In the rows, 128 means zero.
Each row has a class, written after it.
136; 123; 111; 113; 131; 144; 122; 176; 133; 109; 122; 131; 145; 108; 150; 147; 160; 112; 121; 95; 114; 110; 133; 140; 94; 124; 150; 95; 104; 167; 133; 128; 126; 118
X
168; 151; 150; 151; 144; 82; 164; 99; 98; 76; 122; 142; 135; 131; 170; 122; 166; 96; 159; 117; 156; 94; 172; 126; 164; 141; 148; 104; 139; 118; 144; 121; 159; 156
L
167; 142; 82; 135; 142; 182; 75; 125; 107; 146; 134; 190; 110; 81; 105; 147; 170; 114; 142; 178; 103; 187; 53; 138; 129; 53; 148; 101; 107; 101; 54; 112; 101; 87
E
193; 155; 114; 182; 136; 126; 91; 153; 87; 109; 95; 171; 119; 104; 138; 113; 145; 134; 119; 112; 158; 124; 128; 138; 109; 118; 155; 93; 96; 134; 123; 93; 120; 166
H
114; 126; 110; 116; 139; 148; 126; 115; 150; 134; 152; 117; 106; 132; 95; 173; 166; 95; 134; 166; 87; 178; 55; 117; 118; 91; 103; 138; 140; 112; 95; 147; 124; 64
R
146; 173; 162; 169; 118; 84; 170; 118; 104; 76; 146; 129; 153; 181; 175; 132; 152; 133; 175; 77; 121; 140; 151; 111; 164; 139; 138; 120; 141; 122; 168; 138; 160; 131
E
145; 153; 139; 177; 156; 108; 141; 107; 124; 91; 117; 132; 135; 158; 122; 141; 135; 117; 166; 119; 129; 155; 137; 118; 159; 121; 121; 120; 150; 115; 133; 135; 156; 115
A
131; 115; 80; 118; 90; 162; 78; 176; 116; 138; 101; 159; 142; 159; 128; 97; 128; 195; 136; 115; 126; 181; 117; 152; 93; 104; 145; 130; 85; 168; 128; 102; 111; 138
E
169; 120; 104; 190; 127; 154; 87; 167; 110; 156; 97; 178; 113; 142; 90; 111; 139; 176; 116; 130; 154; 158; 127; 147; 89; 87; 125; 117; 90; 131; 105; 95; 119; 148
R
149; 106; 100; 108; 108; 147; 92; 162; 148; 140; 114; 149; 145; 133; 126; 131; 175; 143; 111; 129; 104; 133; 148; 135; 79; 90; 142; 98; 116; 222; 152; 117; 118; 134
L
120; 117; 136; 165; 98; 144; 132; 141; 152; 152; 161; 114; 116; 152; 100; 153; 117; 139; 114; 181; 84; 195; 93; 131; 134; 112; 99; 142; 135; 138; 151; 132; 112; 112
H
108; 118; 135; 142; 105; 136; 147; 169; 151; 140; 140; 102; 138; 162; 139; 136; 114; 144; 121; 119; 98; 127; 149; 146; 107; 167; 118; 119; 115; 183; 171; 134; 148; 134
X
158; 171; 136; 178; 149; 119; 145; 130; 112; 104; 129; 127; 117; 146; 120; 141; 120; 113; 171; 116; 136; 143; 117; 120; 133; 129; 123; 130; 126; 96; 96; 122; 146; 116
X
108; 111; 121; 136; 105; 113; 165; 128; 148; 106; 154; 106; 157; 173; 140; 168; 171; 101; 158; 159; 98; 177; 119; 137; 158; 112; 116; 113; 169; 124; 147; 160; 137; 94
K
172; 105; 103; 142; 133; 162; 86; 176; 87; 162; 93; 191; 136; 69; 150; 114; 144; 118; 88; 145; 161; 105; 129; 169; 108; 126; 158; 74; 80; 116; 101; 91; 114; 179
K
159; 153; 131; 169; 126; 122; 132; 143; 106; 147; 123; 138; 123; 164; 105; 120; 141; 145; 139; 142; 141; 139; 117; 124; 119; 126; 125; 118; 136; 112; 114; 116; 134; 133
K
104; 133; 93; 126; 126; 103; 152; 121; 130; 89; 120; 122; 140; 162; 139; 145; 137; 98; 171; 109; 134; 156; 116; 160; 143; 131; 125; 144; 130; 125; 131; 135; 144; 120
X
103; 141; 140; 132; 107; 122; 125; 129; 172; 163; 178; 107; 117; 158; 112; 162; 99; 162; 143; 175; 73; 184; 119; 136; 141; 139; 103; 130; 157; 125; 158; 145; 141; 113
N
133; 153; 117; 132; 136; 126; 142; 99; 132; 112; 150; 109; 108; 117; 124; 161; 141; 80; 125; 162; 105; 138; 74; 122; 149; 130; 116; 131; 150; 103; 121; 133; 137; 115
H
123; 122; 114; 119; 128; 106; 165; 70; 142; 83; 154; 114; 132; 144; 155; 184; 203; 44; 160; 175; 93; 149; 101; 123; 163; 91; 122; 110; 164; 147; 131; 152; 155; 99
L
106; 127; 102; 85; 149; 103; 131; 119; 136; 82; 103; 110; 140; 135; 137; 121; 137; 111; 146; 95; 132; 117; 111; 127; 136; 149; 136; 145; 142; 122; 138; 136; 133; 110
A
103; 154; 120; 132; 147; 96; 174; 64; 125; 73; 156; 108; 115; 141; 134; 174; 140; 54; 186; 150; 128; 169; 74; 146; 189; 129; 108; 154; 163; 85; 105; 149; 158; 91
X
127; 121; 99; 103; 122; 175; 53; 175; 146; 188; 123; 151; 122; 126; 65; 125; 103; 182; 76; 147; 81; 157; 95; 114; 63; 110; 140; 135; 95; 160; 79; 97; 80; 96
F
136; 185; 171; 147; 139; 87; 145; 115; 140; 126; 155; 104; 118; 149; 129; 129; 97; 144; 154; 110; 115; 116; 147; 96; 137; 171; 125; 134; 159; 80; 144; 136; 154; 120
N
135; 162; 159; 130; 119; 113; 151; 189; 136; 133; 122; 106; 147; 172; 150; 100; 106; 172; 119; 52; 141; 80; 180; 97; 75; 184; 127; 138; 124; 164; 187; 144; 148; 131
R
131; 130; 142; 155; 120; 173; 126; 185; 133; 215; 147; 131; 107; 125; 67; 120; 103; 169; 89; 188; 88; 168; 74; 120; 91; 135; 102; 148; 111; 120; 111; 124; 97; 96
K
159; 125; 124; 186; 150; 124; 109; 137; 120; 119; 105; 156; 118; 149; 90; 127; 132; 163; 159; 145; 115; 170; 132; 136; 138; 97; 123; 124; 116; 134; 115; 99; 125; 135
A
110; 121; 142; 132; 157; 132; 131; 109; 142; 127; 151; 122; 110; 108; 105; 137; 118; 89; 127; 175; 90; 131; 76; 117; 148; 141; 121; 130; 146; 110; 112; 138; 129; 76
A
118; 150; 117; 128; 152; 143; 128; 112; 141; 131; 144; 114; 100; 139; 86; 156; 128; 87; 134; 152; 103; 175; 63; 127; 111; 122; 122; 148; 139; 94; 86; 134; 129; 54
X
148; 148; 106; 108; 128; 147; 107; 150; 130; 107; 128; 132; 128; 98; 134; 152; 158; 106; 115; 135; 112; 158; 67; 123; 110; 96; 143; 117; 125; 131; 124; 140; 105; 95
H
131; 119; 132; 148; 121; 150; 113; 136; 138; 145; 146; 112; 98; 117; 100; 134; 118; 121; 93; 177; 87; 169; 71; 123; 122; 135; 114; 138; 118; 113; 124; 124; 105; 108
H
146; 146; 92; 113; 150; 150; 105; 151; 98; 134; 113; 152; 114; 92; 110; 105; 133; 107; 106; 153; 158; 129; 57; 135; 108; 130; 145; 132; 115; 86; 79; 126; 114; 106
K
120; 174; 129; 86; 155; 141; 123; 136; 136; 144; 139; 100; 120; 117; 117; 130; 111; 112; 91; 112; 97; 105; 86; 71; 93; 160; 144; 142; 126; 105; 95; 141; 107; 64
F
162; 155; 152; 142; 118; 106; 157; 195; 107; 120; 104; 126; 168; 157; 168; 96; 142; 164; 131; 62; 154; 79; 194; 116; 102; 165; 150; 103; 118; 154; 180; 132; 139; 163
K
119; 105; 121; 134; 106; 154; 112; 190; 149; 167; 116; 124; 142; 152; 131; 117; 104; 164; 119; 108; 109; 133; 171; 159; 88; 153; 128; 105; 91; 181; 162; 113; 128; 151
X
130; 101; 106; 126; 113; 149; 112; 180; 142; 144; 123; 131; 130; 134; 151; 130; 133; 147; 118; 133; 113; 123; 143; 151; 100; 139; 127; 99; 100; 166; 154; 129; 132; 148
R
146; 116; 82; 154; 110; 167; 86; 147; 123; 143; 137; 185; 135; 136; 110; 157; 174; 145; 145; 165; 87; 219; 97; 153; 125; 50; 137; 101; 106; 148; 100; 112; 110; 105
E
104; 110; 135; 119; 113; 124; 122; 144; 141; 151; 143; 113; 132; 153; 130; 126; 104; 146; 89; 135; 87; 115; 136; 117; 123; 169; 136; 127; 110; 138; 130; 117; 112; 128
F
131; 144; 137; 161; 130; 101; 152; 122; 134; 108; 131; 114; 120; 182; 130; 129; 141; 131; 160; 118; 126; 148; 135; 124; 130; 135; 114; 136; 140; 124; 153; 142; 148; 112
R
138; 150; 106; 87; 148; 100; 128; 91; 108; 49; 106; 110; 124; 101; 178; 112; 136; 52; 153; 103; 169; 103; 94; 125; 153; 146; 156; 134; 138; 80; 123; 137; 127; 123
H
112; 112; 122; 143; 104; 149; 128; 176; 144; 166; 139; 127; 132; 149; 123; 133; 115; 155; 115; 136; 107; 142; 142; 160; 103; 147; 122; 112; 106; 180; 156; 125; 132; 134
X
110; 103; 114; 118; 139; 154; 98; 134; 144; 148; 127; 139; 121; 108; 98; 120; 124; 121; 107; 162; 113; 135; 86; 137; 127; 123; 131; 112; 130; 131; 119; 131; 119; 97
A
115; 120; 86; 78; 139; 142; 88; 146; 129; 118; 90; 135; 136; 123; 115; 108; 131; 140; 112; 105; 152; 124; 105; 137; 100; 131; 141; 133; 121; 151; 123; 122; 123; 118
A
149; 107; 102; 95; 125; 127; 125; 168; 113; 96; 106; 144; 166; 99; 195; 132; 188; 100; 123; 112; 145; 100; 161; 164; 130; 136; 169; 66; 114; 149; 157; 139; 131; 156
K
147; 157; 139; 179; 143; 101; 155; 135; 110; 94; 127; 142; 141; 150; 144; 143; 138; 104; 147; 87; 148; 119; 155; 142; 133; 137; 138; 111; 126; 124; 139; 119; 159; 139
X
99; 159; 117; 77; 134; 118; 126; 117; 127; 124; 123; 85; 120; 167; 138; 121; 88; 124; 118; 102; 124; 127; 101; 91; 108; 170; 129; 169; 121; 115; 109; 125; 124; 106
F
115; 140; 92; 102; 111; 118; 126; 124; 139; 95; 118; 100; 129; 156; 140; 137; 128; 113; 148; 123; 127; 162; 85; 131; 124; 123; 124; 151; 141; 131; 143; 133; 123; 118
H
153; 123; 98; 110; 131; 166; 83; 179; 95; 166; 77; 170; 129; 95; 115; 76; 112; 148; 86; 121; 181; 111; 105; 149; 78; 136; 153; 131; 85; 105; 94; 97; 102; 151
K
153; 132; 91; 105; 127; 121; 101; 166; 107; 78; 94; 134; 136; 108; 168; 105; 129; 118; 107; 86; 161; 103; 121; 135; 111; 142; 156; 129; 96; 134; 144; 121; 117; 172
H
106; 141; 134; 90; 129; 113; 157; 150; 153; 105; 155; 106; 144; 147; 141; 160; 145; 112; 136; 103; 98; 136; 128; 147; 127; 147; 138; 125; 144; 146; 168; 154; 138; 91
X
136; 162; 155; 166; 129; 83; 176; 83; 125; 90; 146; 115; 131; 175; 132; 140; 158; 100; 168; 137; 118; 136; 124; 107; 156; 127; 114; 130; 165; 138; 148; 139; 165; 115
L
154; 137; 109; 126; 156; 156; 102; 144; 113; 103; 119; 152; 114; 75; 126; 147; 152; 86; 114; 131; 130; 131; 77; 143; 105; 110; 152; 110; 104; 116; 81; 119; 123; 99
X
87; 148; 117; 73; 99; 121; 116; 168; 174; 155; 131; 86; 132; 186; 117; 118; 85; 196; 127; 107; 94; 163; 131; 120; 80; 168; 123; 166; 133; 139; 171; 145; 129; 107
N
110; 87; 111; 155; 88; 179; 69; 214; 160; 222; 141; 151; 114; 132; 63; 115; 87; 242; 78; 185; 75; 198; 136; 155; 74; 120; 111; 127; 77; 170; 140; 104; 97; 137
N
121; 168; 108; 130; 149; 139; 102; 107; 143; 164; 143; 131; 89; 132; 62; 140; 94; 134; 156; 182; 95; 198; 69; 107; 117; 117; 107; 170; 131; 63; 64; 126; 123; 76
N
128; 128; 107; 114; 131; 107; 109; 136; 133; 100; 117; 130; 124; 130; 138; 119; 124; 138; 140; 117; 128; 125; 143; 130; 118; 136; 147; 134; 113; 107; 124; 118; 131; 139
N
110; 118; 91; 117; 144; 118; 128; 86; 131; 105; 128; 137; 112; 131; 117; 145; 160; 75; 156; 153; 128; 161; 81; 144; 147; 107; 112; 148; 134; 102; 99; 138; 132; 98
R
128; 113; 75; 122; 122; 108; 104; 124; 138; 95; 106; 142; 130; 140; 150; 138; 159; 125; 168; 142; 116; 165; 140; 157; 137; 105; 149; 110; 109; 115; 124; 126; 130; 143
N
133; 103; 100; 156; 121; 125; 98; 136; 139; 145; 128; 169; 122; 117; 129; 137; 142; 142; 140; 179; 97; 161; 154; 174; 140; 111; 144; 90; 101; 129; 135; 112; 127; 154
N
128; 132; 94; 130; 144; 145; 93; 116; 131; 146; 138; 146; 116; 122; 99; 163; 139; 109; 111; 168; 85; 171; 83; 120; 124; 98; 134; 123; 114; 118; 70; 115; 102; 91
F
154; 137; 86; 121; 120; 186; 83; 160; 149; 154; 120; 120; 105; 118; 90; 144; 139; 143; 102; 165; 103; 189; 58; 123; 82; 80; 130; 124; 125; 128; 106; 124; 92; 87
H
159; 152; 127; 219; 133; 133; 122; 132; 102; 132; 125; 161; 114; 149; 88; 132; 123; 141; 153; 137; 152; 164; 115; 141; 127; 103; 119; 118; 118; 111; 88; 102; 141; 128
X
124; 113; 113; 167; 121; 130; 114; 105; 145; 150; 149; 156; 110; 118; 95; 156; 150; 135; 126; 200; 90; 179; 115; 155; 152; 105; 124; 112; 129; 98; 112; 125; 132; 118
N
164; 152; 136; 145; 181; 95; 124; 122; 95; 82; 98; 150; 129; 105; 146; 108; 136; 105; 155; 89; 154; 91; 149; 121; 152; 147; 153; 105; 120; 97; 121; 114; 137; 146
A
147; 133; 113; 118; 132; 144; 111; 135; 113; 96; 137; 150; 141; 101; 166; 123; 169; 105; 135; 113; 118; 126; 120; 131; 141; 107; 161; 89; 113; 134; 132; 137; 126; 116
E
100; 160; 100; 85; 143; 114; 123; 81; 126; 113; 130; 107; 118; 138; 131; 144; 116; 92; 140; 132; 120; 138; 74; 106; 134; 145; 130; 156; 141; 107; 82; 126; 126; 88
F
